The three nearest rows among all rows above each row, by straight-line distance, nearest first (none for the first four rows)
1: [-41  12  19 -68 -23   3   2  -8 -37   4 -31 -42  -2 -19  -3 -16   2   3
   2 -32   3 -24 -24  -2  19 -34 -31   3   4  12  16 -57]
2: [-25  31  56 -71  -7 -54   8   4 -37   0  10 -34 -34   5 -43  16 -46 -27
   6 -35  -1 -25 -10  -9   7 -16 -32  20  -4   8   4 -41]
3: [-36  16  16 -76 -20 -35   8 -34 -36  10 -34 -30 -15   0   1 -31 -53 -19
  -4 -33   6 -27 -11 -16  12 -20 -35  -8  11 -11  20 -72]
4: [-19  16  63 -72 -36 -42  14   9 -56   5 -19 -31 -35 -48 -33  24 -50 -21
   0 -25   2 -26 -16  -8  11   1 -16  10 -15  18  14 -44]
5: [  8  13  48 -75   8 -55  13  -4 -43  16 -20 -25 -26 -16 -28   9 -46 -16
   1 -22   0 -27  -2 -11   9 -14 -27  -4 -11  -6  -5 -54]  2 4 3
6: [-20  23  37 -69 -25 -51  17 -22 -39  16 -36 -13 -19   1 -31 -11 -48 -24
   2 -37   5 -29  -5  -5  -5 -18 -23  -9   7  -5  11 -62]  3 5 2
7: [-27   8  28 -52 -31   6  23   5 -53  10 -11 -26  -2 -17   4 -11 -55  -5
   6   0  10 -33  -3  -5  10 -23 -29   2 -10  11   0 -55]  1 3 6
8: [-41   2   1 -75  -2 -33  15 -22 -25   8 -37 -46 -26   1  16  -3  -1 -28
  12 -40  13 -22   1   4  12  -1 -39   1  -2   8  28 -64]  3 1 6
9: [-21  23  28 -75 -21 -61   7 -35 -33  16 -41 -20 -29  -6 -28 -22  -3 -17
   7 -38   1   6  11  -2 -16 -17 -22   1  10 -11  18 -68]  6 3 8
10: [-19  22 -13 -60 -29 -60   8 -20   0  23 -20   0 -23 -14 -31  -5 -59 -23
  10 -12   7 -23 -10 -14  12   1 -32  -2   2  -4  13 -67]  6 3 5
11: [-54  19   6 -83 -27 -58   4 -39 -32  13 -33 -24  -2  22   3 -24 -51 -13
   7 -35   6 -22 -13   0 -10   4 -28 -13   9 -29  25 -81]  3 6 9
12: [-31  30 -13   8 -14 -64   9 -35 -41  13 -21   5 -18   8 -18 -28 -58 -11
   8 -39   7 -31   0 -15  -8 -13 -19   0   1 -22  -9 -83]  10 6 3
13: [-13   4  41 -51 -17 -59  14 -23 -31   9 -40   8 -20 -12 -34 -16 -58  10
  -2 -36   0 -25   9 -12  15 -13 -18   4   9  -5  -1 -12]  6 5 10
14: [-38  12  11 -76   2   9  19  -4   8 -10 -18 -38 -27 -26   1 -12 -39 -17
   1   4   5 -27 -20  -6  26 -41 -29   6  -1   6  -3 -52]  1 7 3
15: [-16   6  50 -57 -24 -47  21 -19 -39   0  10  10 -11  -5 -30  -2 -56 -19
 -11 -21  -4 -26 -12 -16  21 -10 -31   5  -4   4  -4  -4]  13 2 5
16: [-48  24   4 -59  -2   0  -1 -30  -4  15   0 -32 -14   2   9 -59 -56  -4
   4 -38  -1 -33 -16  -5 -18 -26 -21  -3  12 -15  13 -80]  3 11 14
17: [-23   7   3 -71  -5 -45   3 -12 -43   7   1 -19 -29  12 -35   5 -51 -19
   0 -34   5 -16 -14 -11   8 -17 -22   7  -6  -1  18 -70]  6 2 5
18: [-32  12  22 -67 -24 -30  17  -4 -51  20  17  15 -22  -9   1   3 -47 -16
   5 -23   2 -37 -29 -13  25 -31 -25  -2  -8   5  15 -53]  17 7 15
19: [-34   6  23   1 -32  12   2  -1  -7   6 -19  -4 -25 -31   4 -10 -40 -14
  -2 -27  -4 -17 -21   8  28  -9 -28  -2  -7   6  18 -52]  7 1 14
20: [-42  18   0 -76 -19 -48   9 -28 -25  13 -21 -34  -4   9  16 -44 -47 -18
  -7 -35  24 -35 -16  -9  -3 -27 -24  -2   7 -20  16 -69]  3 11 16
21: [-41  19   5 -80 -27 -62   6 -34 -30   1 -28   2 -21  -1   8 -54 -55   5
   8 -37   9 -35 -13   1 -17 -31 -33 -10  19 -32   5 -84]  20 11 3
22: [-30  22  16 -64   5 -27  21   4 -44   4 -21 -28 -18   0   7 -22 -58 -11
   7 -28   0 -25  -1  -5  15 -30 -31   0  -1   3  26 -59]  3 7 17
23: [-29  18   3 -65 -11 -40   7  -3 -37   7 -25 -36  11  -5  15 -28 -55  -7
   0 -11   0 -28 -19   0  15   5 -20  -8  -4   2   6 -67]  22 3 20
24: [-47  34   6 -83  -7 -54  15 -41  17  18 -36 -21 -23  14  11 -57 -53 -15
  15 -47   9 -27  -2  -3 -40 -14 -19 -14  20 -39  16 -91]  21 11 20
25: [ -6  17  51 -53 -25 -38   2 -30 -41  13 -28 -10 -29  -9 -21  -6 -45 -17
   6 -29   2 -24  -9 -11  12 -13 -19   5  -4 -10   4 -74]  6 5 3
26: [ -4   7  75 -56 -33 -22  29   9 -48   8 -25 -22  -6 -44 -41  28 -39 -19
   6 -21   8 -11 -20 -15  33 -28 -35   8 -28  24  -2 -34]  4 5 15
27: [-41  20  15 -82 -28 -49   4 -18 -31  21 -25 -35 -16 -12   1 -23 -49  -8
   6 -35   4 -18 -19  -8  -6 -24 -35 -10  14  -7  21 -56]  3 20 6
28: [-30  -5  14 -66 -16 -35   8   1 -47  12 -17 -26 -31   9  -7 -28 -53  -4
   2 -20  12 -38   4   1  26 -30 -22   0  -7  -2  -6 -65]  22 3 17
29: [-20  -1  44 -65 -35  22  12   8 -44  17  -4 -43 -33 -41 -12  10 -46  -9
   3 -15   9 -20  -9 -15  38 -31 -33   5 -16  28  11 -32]  7 26 4
30: [-52  12  10 -69 -15 -50  10 -33 -40  16 -17  14 -16   3  15 -40 -62 -11
   5 -34   4 -18 -28  -9   8 -26 -19 -16   7 -12   9 -87]  21 3 20
31: [-33  13  47 -67 -25 -44  17 -11 -38   0 -19   5 -24 -14 -24   1 -49   4
   0 -31   1 -29 -12 -10  22 -23 -30   6  -8  -4   6 -56]  25 6 18
32: [-46  17   6 -62 -23  -2   9 -30  -2  12 -21 -28 -25  -9   1 -29 -65 -14
   0 -34  16 -29 -27 -14  16 -21 -16  -9  -1 -16  10 -70]  3 16 20
33: [  5   6  48 -67 -25 -45  13 -22   3  15 -18 -10 -35 -11 -29   3 -58  12
   8 -35  -7 -24 -12 -20  19 -28 -11   3  -2  -5   7   3]  13 15 31
34: [-28  16  44 -64 -20 -11   1 -26 -49   5 -29 -10 -37 -14 -27   1 -50 -19
  11 -34   4 -21  -3 -20  15 -30 -27   2   2  -3   7 -61]  25 31 6
35: [-48  20  22 -72 -25 -46   6 -17 -42  18 -26 -29 -22  -7 -13 -24 -51  -7
   2 -25  12 -31 -18   1   3 -28   2  -4   4  -6  17 -76]  27 3 6
36: [  6   2  66 -38 -18  20  16  17 -53  16 -29 -11 -32 -16 -42  21 -49 -21
   0 -20   2 -30 -22 -20  39 -16 -32   6 -15  18  -6 -45]  26 29 34
37: [-25   4  28 -70 -32 -46   9  -9 -42   0 -19 -31 -29 -27   3  -5   2 -18
   0 -23   9 -22  -9 -17  34 -41 -18   1 -15  11  13 -60]  1 31 28
38: [-15  10   6 -70 -29 -47   2   8 -37   5 -38 -36 -30 -38 -45  15 -44 -31
  -3 -32   8  -6 -16 -11  19 -23 -12   8  -9  11   5 -54]  4 17 5
39: [-35  18   6 -58 -22 -65  17 -50 -42  15 -30  15 -12   9  18 -53 -65  -4
   8 -33   4 -36 -17   0  -2 -25 -13  -7  13 -19   7 -76]  30 21 20
40: [-39  25   2 -78 -24 -30   9 -30   8  10 -24 -31 -25 -10   7 -37 -54 -13
  -5 -36   2 -32 -28  -4   8 -36   6  -5   4 -10  -1 -64]  32 20 35
41: [-51   5 -23 -64 -15 -62  10 -55 -36  22 -24  18 -19   6  17 -83  -7 -14
  11 -29  20 -32  -5  -4 -21 -20 -23 -15  21 -30   1 -89]  21 39 30
42: [-18  16  56 -58 -15 -50  21  -2 -34  -2 -27 -24   6 -32 -37  21 -41 -18
   1 -29  -2 -17  -8  -5   1   5 -32  16 -11   3  18 -40]  4 5 31
43: [-15  25  39 -63 -15 -50  10  -8 -31  -6 -41 -20 -23  -3 -41 -10 -46   1
   3 -32  -3 -26  -8 -19  18 -15 -14  15   0   0  12 -53]  31 6 25
44: [ 14   4  62 -55 -41 -30  26  -1 -55   5 -26 -19 -28 -32 -47  19 -46  -7
   1  15   3 -17 -13   4  34 -25   9   6 -18  16   0 -46]  26 4 36
45: [-20  16  47 -66 -18 -51   5 -16 -46  21 -22  -5 -20 -13 -27 -15 -64 -27
   3 -38  -1 -31  -6 -11  18 -31 -28   6  -4   3  -4 -56]  6 25 31
46: [-33   6  40 -68  -8 -67   4 -34 -30   1 -21 -21 -15  -9 -29 -16 -59 -32
   2 -40   8 -26 -12 -15   8 -25 -27   6   4  -6   3 -68]  45 6 25
47: [-25 -14  28 -59 -24   5  18  -8 -46   6  -7 -21 -36 -13   4 -22 -52  -8
  -5 -26   6 -22 -32 -19  31 -27 -26  -7 -15   5  -7   6]  29 7 15
48: [-35  18  37  -7 -24 -43  -2 -17   4  16 -31 -26 -17 -11 -20  -6 -55 -30
  -2 -10   3 -21 -10  -3  10  -4 -21  -5   7  -7   7 -75]  25 10 19
49: [-38  18  -2 -80 -24 -33   6 -14 -38  -6   0 -34 -21   5  18 -23 -43 -11
  -3 -33  11 -18 -28 -17  11 -32 -31  -3   5 -10  23 -54]  27 20 3
50: [-13  -3  37 -34 -37  15  17  28 -51  16  -7 -23 -25 -38  -4   6  -8   4
  -2 -12   1 -39 -25 -18  52 -35 -36  12 -32  48   1 -51]  29 36 7
51: [-42  -4  -5 -65 -27 -36  11 -20 -34  13 -23  -2 -28 -13  11 -23 -45 -10
   2 -31  -5 -26 -32 -12  19 -26   9   2  -5  -1  19  -2]  47 49 18
52: [-34  23  44  -5 -21 -51  10 -18 -27  12 -34 -22 -30  -3 -37  -8 -42 -35
   1   0   7 -17  -4  -6  -4 -26 -31  10   7 -17   3 -55]  48 25 6
53: [-21  19  42 -70 -18 -50  16 -21 -38   6 -29   3 -16   2 -28  -3 -55   3
   5 -31   1 -24 -11 -12 -13 -22 -18   2  -9  -1   1 -56]  6 31 43
54: [-36  -4  15  -5 -18 -34  10 -18 -30   1 -22 -28 -25  -6  -6 -18 -36 -20
  -2  -7  -9 -30 -15  -1   5  10 -22   1  -3  -7  16 -64]  48 52 19
55: [-39  24  10 -72 -24 -29  15 -10 -36  11 -21 -27 -28  -1   5 -22 -44 -27
   4 -35  10 -35 -25  -4  10 -30 -27   2  -1  -9  19 -61]  49 3 27
56: [  2  13   7 -72 -24   4   8 -16 -35  11   0 -15   0 -12  -1 -29 -37  -2
   5 -34  15 -33 -19 -11   7 -33 -22  -5  -3   2  -6 -58]  7 55 49
57: [-43  12  26  -6 -33 -43  16   4 -31  -5 -24 -28 -17 -22  -7  -7 -46  10
  -7 -20  13 -21 -25 -11  20   2 -26   3 -15  15  -2 -42]  54 19 48
58: [-41  18  33 -86 -21 -53  16 -15 -38   0 -32 -26 -27 -14 -31  -5 -42 -22
  12 -30   7 -24 -13 -12  15 -18 -21   3  -1  -4   8 -60]  6 46 43
59: [-14  16  53 -59 -17 -35  25 -11 -10  11 -19   9 -27   3 -41   1 -54 -14
   4  -5   1 -38  -6 -19  20 -20 -21   4   0   4  12 -55]  31 43 53
60: [  0  12  25 -67 -28   5   2 -10 -45  15 -14 -27 -25 -24   7 -12 -45  -5
 -13 -24   7 -29 -24 -11  23 -34 -22  -3 -10   5  15 -54]  56 7 29
61: [-41  14  29 -73 -25 -37  16 -14 -35  20 -24 -32 -26 -16   3 -12 -44 -15
   2 -27   7 -25 -15  -9  21   1 -24   3   0  -6  -2 -63]  58 55 3
62: [-33   9   9 -18 -29 -39  -8 -19 -34   6  -5   1 -27 -20  16   2 -32 -18
   4 -19   9 -29 -18  -8  16 -27 -29  -7  -2  -3  18 -59]  54 18 19
63: [-29   5  29 -53   2 -34  13 -10 -39   1  -3   7 -20 -27   2 -12 -54  13
   0 -22   2 -30 -19 -12   7  -2 -22  -1 -17   7  15 -42]  31 18 53
64: [-18  17  60 -66 -31 -39  14  13 -39   3   3 -35 -31 -35 -26  16 -47  -9
  10 -23  15 -27 -14  -2  34 -25   2   3  -5  -3   4 -47]  4 31 44
65: [-53  22  17 -77  -6 -37   7 -14 -27  10 -29 -38 -28  -6  -8  -6 -37 -29
   3 -39  -1 -25  -1   1   6 -14 -29  -8   2  -9  23  -2]  27 55 58
66: [-30   6  32 -64 -35 -31   8 -15 -53  19 -20 -29 -26 -22   3  -4 -47  -8
  -2 -25   6 -39   3 -10  24 -15 -36   4 -10   5   9 -66]  61 28 31
67: [-20  11  52 -56 -15 -47  21  -1 -42  18 -26   2 -29 -16 -40  10 -45 -23
   1   8   8 -15  -4 -15  20 -24 -21   4  -3   2  11 -41]  59 31 5
68: [-43  31  36 -96 -12 -72   4 -31 -21   3  -5 -30 -26  -7 -36  -7 -42 -36
   4 -46  25 -17 -14  -3  -9 -23 -35  10  10 -27  14 -65]  46 58 6
69: [-31  -7   6 -75 -23 -35  -7 -18 -41  16 -25 -23 -20   3  12 -35 -57  -9
   5 -37  12 -24 -34  -3  15 -32 -29   1   4 -11  18 -71]  3 55 49
70: [-36  21  -5 -76 -19 -63   1 -19   8  11 -22 -24 -35   3 -27 -19 -48 -30
   5 -18   5  -8  -4  -7  -7 -24 -16 -15  16 -24   5 -77]  10 27 40
71: [-36  20  20 -60 -25 -48   6  -6 -38   0   3 -26 -25  -4   3 -29 -50  -6
  -5 -30   8 -32 -20  -8   7 -23 -21  -6  -1 -10  12 -64]  55 49 35
72: [-27   9  51 -71 -31 -37  15  -4  -7  11 -30 -26 -11 -21 -33  12 -41 -27
  -1 -32   2 -27  -8  -8  17 -16 -29   7 -12   5   5 -60]  58 42 31
73: [-33   4   1 -79 -26 -49  14 -21 -46  12 -22 -36 -25 -16  -7  -7 -36 -12
   0 -32   6   4 -12  -9  21 -28 -26  -2   0  -5   8   3]  65 51 27
74: [-24   6  52 -75 -24 -53  19 -14 -44   7 -38 -30 -24 -17 -30   1 -35 -20
  10 -32   2 -27  -4 -15  18  -8 -23  -6  -4   7  17 -61]  58 6 72
75: [-24  16  44 -69 -15 -47  16 -43 -29   8 -25 -17 -21  13 -20 -17 -67 -18
   7 -37   3   1 -12 -16  -2 -17 -24  -1   2 -17   8 -69]  46 6 53
76: [-35  26  38 -19 -27 -56  11 -25  -9  12 -41 -33 -15  -4 -36   0 -36 -41
  20 -39   4  -2  -3   2  -5 -19 -31  -6  17 -13  12 -69]  52 48 6
77: [-44  14  16 -72  -3 -36   7 -21 -27  22   5 -32 -22  -2   6 -25 -33 -13
   3 -25  17 -20 -29  -4   6 -14 -22   4   8 -15   0 -71]  71 61 55
78: [ -79   20  -35 -101    0  -91   -2  -93  -14   21  -39  -15   -1   59
   28 -114  -60  -17    1  -62    2   -3   15  -14  -69   18   -8  -20
   45  -76   27 -127]  24 41 11
79: [-33  18  15 -69 -28 -74   4 -20 -37   6 -23 -24 -16  -7   7 -33 -45 -17
  -5 -28  -1 -37 -23 -15  -2 -35   7  -7   0 -19  13 -72]  35 71 20
80: [-45  14  17 -80 -21 -37   6 -19 -32   9 -17 -36 -15   3   1 -27 -49  -2
  -1 -31  11 -19 -19 -11   9 -26 -33   3  13 -12  20 -54]  27 3 49
81: [-31   4  18 -63 -20 -36   4 -22 -35  15 -18 -23 -26   7   0  -1 -55  -8
   2 -31   8 -31 -27 -13  13 -33   4  -8  -6  -2  21 -60]  35 55 71
82: [ 12   4  55 -52 -33 -48  29  -9 -49  18   9 -24 -34 -29 -21   6 -49  15
   9 -31   3  -1 -17 -19  25 -14 -21  -6  -8   8  -5   3]  33 15 64
83: [-23  26  31 -79 -21 -51   6 -24 -30   1 -32 -29 -24 -14 -32 -10 -52 -25
   8 -36   4 -24  -1 -10   4 -14 -28   7  11  -9  14 -64]  58 6 46
84: [ -5  15  15 -76 -24 -30   5 -12 -38  13  -6 -34 -28 -17  -4 -15 -36 -31
   3  -8  10 -24  -5   5  19   3 -23   9   1  10  23 -50]  61 66 55
85: [-39  13  21 -49 -25 -27  10 -18 -46  12   9 -23 -24 -17  11 -18 -56  -7
  -6 -24   7 -34 -25 -13  31 -23   4  -9  -1  20  13 -54]  81 71 18
86: [-23  10  13  18 -21 -33  16 -32 -40  17 -21 -15 -26  -8  12 -35 -51  -6
  -1  -4   2 -36 -27 -17   6   2 -20  -5 -15  -1  11 -11]  54 57 62
87: [ -52   31   -7 -100  -18  -49   -8  -31   16    4  -23  -30  -13   26
   20  -54  -50  -15   10  -49   13  -33    1  -11  -24    7  -18  -17
   22  -18   20  -70]  24 11 20
88: [ 16   9  10 -60 -32 -42   1  -9 -45   9 -13 -23 -21  -6   2 -12  -3  -5
  -3 -23   5 -27 -27 -10  32 -25 -23   5 -11  14   5 -57]  37 60 84
89: [ -7   9  71 -62 -31 -42  -4 -10 -44   3 -27  -9 -22 -23 -33  26  -1 -23
   3 -21  13  -4 -10 -23  35 -26 -37  12  -6  24   5 -33]  26 67 74
90: [-32  18  -5 -71 -18 -61   7 -20 -36  23 -29 -24 -26  20  -1 -28 -56 -28
   2 -37   5 -27 -19   1  -5 -16 -25   4  -2 -15   2 -74]  20 55 3
91: [-43  20  19 -65 -28 -45  12 -33 -39  16 -29 -12 -23   3   5 -43 -60   5
   3 -33  12 -34 -23  -3   9   0   2 -11   1 -12   4 -71]  35 30 39
92: [ -1  19  -6 -71 -30 -44   3 -35 -45   9 -17  21 -27  -3  23 -40 -66  -4
   4 -36  11 -40  -2  -7   4 -33 -29  -7   0 -13  12 -74]  39 21 30
93: [-29  15  14 -73 -32 -28   2 -29 -10  10 -21  -1 -19 -15   0 -31 -53 -12
   0 -36  14   9 -24  -7  29 -26  -6  -7 -11 -12  13   5]  51 73 47
94: [ -9   3  36 -10 -25 -53  18   7 -40  13 -33 -27 -26 -18 -33  -6 -45 -19
   3 -26  -4 -33   0 -11   2   0 -12   3   1  -9   3  -7]  13 52 57
95: [-30  12  41 -66 -21 -13  17 -22 -47  21 -24 -25 -19 -17 -21  -4 -58 -21
   2 -35   6 -39 -13   9  15   1 -29   8  -1  -9   5 -67]  61 66 25
96: [-20  26  34 -17   5 -19   9 -31 -26  12 -31 -20  12   5 -24 -21 -43 -30
  -6 -16  12 -24   1  -5 -18 -22 -29  15  12 -18  12 -61]  52 48 76
